Below are the code and all the weights of a small trained network. Each question names an input and a class and asks about switching units off, where a switched-off unit gives its printed mean instead of its output.

import numpy as np


def w(rows, s, z=0):
    codes = np.array(rows[::2]) - 128.0
    scale = np.full(codes.shape[1], s)
    scale[-1] = z or s
    return codes * scale


def norm(h):
    return h / np.sqrt((h * h).mean(-1, keepdims=True) + 1e-5)


def f(y):
    return y / 2 * (1 + np.tanh(0.7978845608 * (y + 0.044715 * y**3)))


def log_softmax(a):
    a = a - a.max(-1, keepdims=True)
    return a - np.log(np.exp(a).sum(-1, keepdims=True))


def net(x, mask):
    res = np.array(x, float).reshape(1, 4) / 4 @ E
    u = 0
    for l in range(2):
        y = f(norm(res) @ A[l][:, :-1].T + A[l][:, -1])
        res = res + np.where(mask[u : u + 9], y, B[l][:, -1]) @ B[l][:, :-1]
        u += 9
    return log_softmax(norm(res)[-1] @ U[:, :-1].T + U[:, -1])


A, B = {}, {}
E = w([
[119,142,114,232],'x0',
[144,65,53,130],'x1',
[159,70,183,164],'x2',
[254,151,116,145],'x3',
],0.0034)
A[0] = w([
[92,169,102,231,188],'L0N1',
[10,121,69,113,154],'L0N2',
[142,101,43,122,32],'L0N3',
[120,197,77,82,86],'L0N4',
[255,189,93,113,233],'L0N5',
[130,30,7,140,70],'L0N6',
[139,187,143,115,248],'L0N7',
[93,206,153,162,223],'L0N8',
[100,219,39,111,90],'L0N9',
],0.0075,0.0014)
B[0] = w([
[184,106,60,83,198],'L0N1',
[135,156,100,169,236],'L0N2',
[143,136,197,98,152],'L0N3',
[137,88,128,170,165],'L0N4',
[23,138,99,151,252],'L0N5',
[192,213,190,119,214],'L0N6',
[162,96,128,105,166],'L0N7',
[199,141,138,85,185],'L0N8',
[158,28,255,167,189],'L0N9',
],0.0059,0.0038)
A[1] = w([
[39,101,164,164,162],'L1N1',
[101,113,104,100,204],'L1N2',
[98,122,148,3,215],'L1N3',
[172,217,206,89,84],'L1N4',
[198,114,74,98,61],'L1N5',
[165,39,180,178,144],'L1N6',
[141,220,147,78,77],'L1N7',
[171,67,117,131,250],'L1N8',
[66,139,88,170,172],'L1N9',
],0.006,0.0017)
B[1] = w([
[134,173,117,194,216],'L1N1',
[145,188,80,130,155],'L1N2',
[164,110,46,158,254],'L1N3',
[184,144,179,155,218],'L1N4',
[141,202,142,110,146],'L1N5',
[35,33,99,143,214],'L1N6',
[149,99,182,183,170],'L1N7',
[77,79,87,108,199],'L1N8',
[89,254,170,99,173],'L1N9',
],0.0059,0.0023)
U = w([
[196,139,202,159,179],'0',
[58,221,90,162,139],'1',
[41,1,141,171,149],'2',
[157,121,21,106,123],'3',
[63,118,176,59,3],'4',
],0.0083,0.0031)

Each question gives the input, the list of numbers given to net, and the class t.
The units are the neurons (one row each of A and B). Each row of codes is followed by its name. A weight is (code - 128) times the scale printed after its matrix; where a second scale follows, it is the last column's (A, B and U).
mask holds one flag per neuron, layer by layer. A switched-off neuron (its flag False) gives its mean, the last column of its row in B, instead of its output. The means were averaged over made-up inputs and are rounded, as every weight is.
A unit's drop is (log p(t) with every unit on - log p(t) with that unit switched off) / (log p(t) with every unit on - log p(t) with every unit switched off).
The circuit of an input: a set's keep is (log p(t) with only the set's units on - log p(t) with every unit switched off) / (log p(t) with every unit on - log p(t) with every unit switched off). Starting from the 12 units with the biggest drops (on a tie, the unit counted first), units are removed one at a time, each time the one whose removal leaves the highest keep (on an exact tie, the one counted first), for as long as the keep stays at least 0.8.
units of the circuit, in order: the units of the circuit, biggest drop first
most important unit: the unit with the biggest drop
top k neurons: the k neurons with the biggest drops, biggest first
top k neurons in layer l: the k neurons of layer l with the biggest drops, biggest first
input [5,-7,8,-1], class 2: top 2 neurons : [L0N6; L1N6]
input [-8,4,0,-5], class 3: units of the circuit, in order : [L0N5; L1N3]
input [6,-1,-4,-3], class 3: most important unit : L0N1
input [0,3,-5,6], class 1: top 2 neurons in layer 1 : [L1N9; L1N1]
input [-5,1,4,-4], class 3: units of the circuit, in order : [L0N9; L1N3]
input [4,-5,4,-5], class 0: units of the circuit, in order : [L0N5; L0N8]
input [2,-5,7,0], class 2: top 2 neurons in layer 0 : [L0N6; L0N3]
input [8,-5,-1,-4], class 3: top 3 neurons : [L0N1; L0N6; L0N8]
input [-4,2,7,8], class 1: units of the circuit, in order : [L0N5; L0N9; L0N1]
input [-4,-3,3,-3], class 3: top 2 neurons : [L1N3; L0N9]
input [-8,-1,5,8], class 1: units of the circuit, in order : [L0N5; L0N9]
input [-4,-7,0,-6], class 0: units of the circuit, in order : [L0N5; L1N4]
input [-5,-2,3,1], class 3: units of the circuit, in order : [L0N9; L0N6]
input [7,-7,3,-4], class 0: top 2 neurons in layer 0 : [L0N8; L0N9]
input [8,5,0,-5], class 3: units of the circuit, in order : [L0N1]
input [-4,-4,-2,8], class 1: top 2 neurons in layer 0 : [L0N5; L0N6]
input [-4,-2,-2,-7], class 1: units of the circuit, in order : [L0N2; L1N6]
input [-3,5,8,7], class 2: units of the circuit, in order : [L0N5; L1N6]
input [4,8,4,-7], class 0: top 3 neurons in layer 0 : [L0N6; L0N9; L0N5]
input [6,-3,5,0], class 3: top neuron : [L0N1]
input [-1,-4,0,5], class 1: top 2 neurons : [L0N5; L0N6]
input [-6,1,-4,8], class 1: top 2 neurons : [L0N5; L0N1]
input [-4,5,6,-7], class 1: top 3 neurons : [L0N9; L0N8; L0N1]
input [7,5,-7,2], class 2: top 3 neurons in layer 1 : [L1N6; L1N8; L1N9]
